Below are the code and all the weights of a small trained network. Each question names an input and a class and asks about switching units off, where a switched-off unit gives its printed mean instead of its output.

import numpy as np


def w(rows, s, z=0):
    codes = np.array(rows[::2]) - 128.0
    scale = np.full(codes.shape[1], s)
    scale[-1] = z or s
    return codes * scale


def norm(h):
    return h / np.sqrt((h * h).mean(-1, keepdims=True) + 1e-5)


def f(y):
    return np.maximum(y, 0)


def log_softmax(a):
    a = a - a.max(-1, keepdims=True)
    return a - np.log(np.exp(a).sum(-1, keepdims=True))


def net(x, mask):
    res = np.array(x, float).reshape(1, 8) / 4 @ E
    u = 0
    for l in range(3):
        y = f(norm(res) @ A[l][:, :-1].T + A[l][:, -1])
        res = res + np.where(mask[u : u + 4], y, B[l][:, -1]) @ B[l][:, :-1]
        u += 4
    return log_softmax(norm(res)[-1] @ U[:, :-1].T + U[:, -1])


A, B = {}, {}
E = w([
[50,71,120,138,110],'x0',
[103,209,107,34,197],'x1',
[90,248,147,47,143],'x2',
[189,89,199,177,12],'x3',
[95,145,56,163,218],'x4',
[111,164,161,63,155],'x5',
[253,141,52,203,12],'x6',
[200,238,65,186,181],'x7',
],0.004)
A[0] = w([
[112,124,174,227,137,4],'L0N0',
[104,121,124,139,198,59],'L0N1',
[109,156,246,144,174,143],'L0N2',
[19,142,2,120,98,101],'L0N3',
],0.0076,0.0019)
B[0] = w([
[174,183,191,119,253,183],'L0N0',
[109,170,115,214,67,200],'L0N1',
[199,180,17,18,93,252],'L0N2',
[67,68,72,165,109,234],'L0N3',
],0.0054,0.003)
A[1] = w([
[138,131,79,199,100,228],'L1N0',
[105,104,81,207,163,115],'L1N1',
[254,131,82,133,216,134],'L1N2',
[102,65,248,94,202,253],'L1N3',
],0.0077,0.0019)
B[1] = w([
[99,54,116,99,192,242],'L1N0',
[148,195,189,76,129,218],'L1N1',
[199,38,124,107,30,255],'L1N2',
[255,88,53,171,102,212],'L1N3',
],0.0085,0.0041)
A[2] = w([
[88,100,98,53,189,192],'L2N0',
[8,162,107,114,72,155],'L2N1',
[240,158,47,157,254,246],'L2N2',
[254,37,149,191,171,176],'L2N3',
],0.0059,0.0011)
B[2] = w([
[162,104,47,252,125,182],'L2N0',
[167,181,3,101,162,155],'L2N1',
[226,41,192,193,55,214],'L2N2',
[78,105,111,182,48,254],'L2N3',
],0.0074,0.0065)
U = w([
[70,197,70,120,140,124],'0',
[7,99,178,184,72,32],'1',
[186,90,121,186,54,227],'2',
[53,124,114,187,201,40],'3',
[161,213,202,83,159,2],'4',
],0.012,0.0041)

Each question gives the input, the list of numbers given to net, and the class t.
The units are the neurons (one row each of A and B). Each row of codes is followed by its name. A weight is (code - 128) times the scale printed after its matrix; where a second scale follows, it is the last column's (A, B and U).
mask holds one flag per neuron, layer by layer. A switched-off neuron (its flag False) gives its mean, the last column of its row in B, instead of its output. The means were averaged over made-up inputs and are rounded, as every weight is.
A unit's drop is (log p(t) with every unit on - log p(t) with that unit switched off) / (log p(t) with every unit on - log p(t) with every unit switched off).
The circuit of an input: a set's keep is (log p(t) with only the set's units on - log p(t) with every unit switched off) / (log p(t) with every unit on - log p(t) with every unit switched off). Starting from all 12 units, units are removed one at a time, each time the one whose removal leaves the highest keep (on an exact tie, the one counted first), for as long as the keep stays at least 0.8.
units of the circuit, in order: the units of the circuit, biggest drop first
k most important neurons: the k neurons with the biggest drops, biggest first
k most important neurons of layer l: the k neurons of layer l with the biggest drops, biggest first
drop of u: that unit's drop, to one decimal
input [-7,6,-1,-1,0,5,-8,-6], class 2: units of the circuit, in order : [L1N3]
input [7,-7,6,-3,2,-8,-7,-2], class 3: units of the circuit, in order : [L1N2, L2N3]
input [-1,8,5,2,4,0,2,-7], class 0: 2 most important neurons : [L2N2, L1N2]
input [-8,-3,-2,2,0,-2,3,-8], class 1: 2 most important neurons : [L2N3, L1N2]
input [6,5,1,0,-6,-4,1,4], class 0: 3 most important neurons of layer 2 : [L2N2, L2N1, L2N3]
input [0,-8,4,-5,4,-8,3,-7], class 1: 2 most important neurons : [L0N2, L1N0]
input [3,7,3,-1,3,6,3,-6], class 0: 2 most important neurons : [L2N2, L1N2]
input [-6,-5,5,0,1,2,-2,-3], class 4: 2 most important neurons of layer 0 : [L0N2, L0N3]
input [-5,0,-3,3,4,-3,4,-6], class 1: 2 most important neurons of layer 2 : [L2N3, L2N2]
input [-6,-8,2,0,-8,-1,4,-5], class 1: 2 most important neurons : [L1N3, L0N2]
input [-3,4,-1,-1,-7,3,0,0], class 0: 2 most important neurons of layer 2 : [L2N2, L2N3]
input [-3,-6,7,1,2,5,-6,-3], class 0: 4 most important neurons : [L0N2, L0N0, L2N2, L1N2]
input [1,0,-8,6,1,3,3,-3], class 1: 3 most important neurons : [L2N3, L1N2, L2N2]
input [4,0,3,7,-3,0,-4,4], class 4: most important neuron of layer 2 : [L2N3]
input [4,-8,7,-6,-4,-1,5,0], class 0: 3 most important neurons of layer 2 : [L2N2, L2N1, L2N3]
input [7,0,2,-1,6,4,-4,-4], class 0: 2 most important neurons of layer 0 : [L0N3, L0N1]
input [5,4,3,1,0,2,-3,5], class 0: 3 most important neurons of layer 1 : [L1N3, L1N0, L1N2]
input [-8,1,-7,-4,6,8,-6,4], class 2: drop of L0N1 : 0.0
input [8,6,7,4,5,2,-7,-4], class 0: drop of L2N1 : 0.1
input [5,5,-8,-2,7,-4,2,-5], class 3: drop of L1N3 : 0.3
